Here is a tiny trained network, its code and every weight. The questions are about switching its units off for an input and a class, where a switched-off unit gives its printed mean instead of its output.

import numpy as np


def w(rows, s, z=0):
    codes = np.array(rows[::2]) - 128.0
    scale = np.full(codes.shape[1], s)
    scale[-1] = z or s
    return codes * scale


def f(y):
    return y / 2 * (1 + np.tanh(0.7978845608 * (y + 0.044715 * y**3)))


def log_softmax(a):
    a = a - a.max(-1, keepdims=True)
    return a - np.log(np.exp(a).sum(-1, keepdims=True))


def net(x, mask):
    res = np.array(x, float).reshape(1, 2) / 4 @ E
    y = f(res @ A[0][:, :-1].T + A[0][:, -1])
    res = res + np.where(mask, y, B[0][:, -1]) @ B[0][:, :-1]
    return log_softmax(res[-1] @ U[:, :-1].T + U[:, -1])


A, B = {}, {}
E = w([
[74,177,160,29,115],'x0',
[255,215,173,104,79],'x1',
],0.0095)
A[0] = w([
[45,137,127,23,129,136],'neuron 0',
[148,134,116,195,135,12],'neuron 1',
[168,144,123,90,119,2],'neuron 2',
[126,87,113,255,147,104],'neuron 3',
[80,152,133,72,128,24],'neuron 4',
[86,111,113,141,136,54],'neuron 5',
[27,96,118,142,148,102],'neuron 6',
],0.017,0.0069)
B[0] = w([
[61,91,87,126,48,237],'neuron 0',
[187,28,173,86,77,154],'neuron 1',
[243,72,165,148,88,149],'neuron 2',
[60,86,103,108,76,246],'neuron 3',
[175,2,197,90,237,164],'neuron 4',
[240,101,203,109,213,156],'neuron 5',
[200,197,144,148,110,228],'neuron 6',
],0.032,0.012)
U = w([
[81,50,128,102,125,92],'0',
[246,195,177,157,99,98],'1',
[21,235,46,159,126,254],'2',
[113,130,153,127,219,94],'3',
],0.013,0.014)

Each question gives the input, the list of numbers given to net, and the class t.
The units are the neurons (one row each of A and B). Each row of codes is followed by its name. A weight is (code - 128) times the scale printed after its matrix; where a second scale follows, it is the last column's (A, B and U).
mask holds one flag per neuron, in row order. A switched-off neuron (its flag False) gives its mean, the last column of its row in B, instead of its output. The means were averaged over made-up inputs and are rounded, as every weight is.
A unit's drop is (log p(t) with every unit on - log p(t) with that unit switched off) / (log p(t) with every unit on - log p(t) with every unit switched off).
The circuit of an input: a set's keep is (log p(t) with only the set's units on - log p(t) with every unit switched off) / (log p(t) with every unit on - log p(t) with every unit switched off). Starting from all 7 units, units are removed one at a time, each time the one whose removal leaves the highest keep (on an exact tie, the one counted first), for as long as the keep stays at least 0.8.
circuit, biggest first: the units of the circuit, biggest drop first
unit that matters most: the unit with the biggest drop
top k neurons: the k neurons with the biggest drops, biggest first
drop when u is switched off: that unit's drop, to one decimal
input [6,-7], class 1: top 3 neurons	neuron 6; neuron 3; neuron 5
input [8,8], class 0: top neuron	neuron 6
input [-3,3], class 2: circuit, biggest first	neuron 4; neuron 5
input [3,2], class 2: circuit, biggest first	neuron 1; neuron 4
input [-2,3], class 2: circuit, biggest first	neuron 5; neuron 4
input [-3,0], class 2: circuit, biggest first	neuron 4; neuron 5
input [1,-4], class 1: top 2 neurons	neuron 6; neuron 3
input [-8,8], class 0: top 2 neurons	neuron 6; neuron 3
input [0,-4], class 1: top 2 neurons	neuron 6; neuron 5
input [5,-7], class 1: top 2 neurons	neuron 6; neuron 3
input [0,2], class 2: top 2 neurons	neuron 6; neuron 4
input [6,-8], class 1: top 3 neurons	neuron 6; neuron 3; neuron 5
input [0,5], class 1: top 2 neurons	neuron 0; neuron 3
input [1,-7], class 1: unit that matters most	neuron 6
input [-2,-8], class 1: drop when neuron 5 is switched off	0.3
input [3,-1], class 2: drop when neuron 5 is switched off	0.1
input [-3,-7], class 1: drop when neuron 5 is switched off	0.2
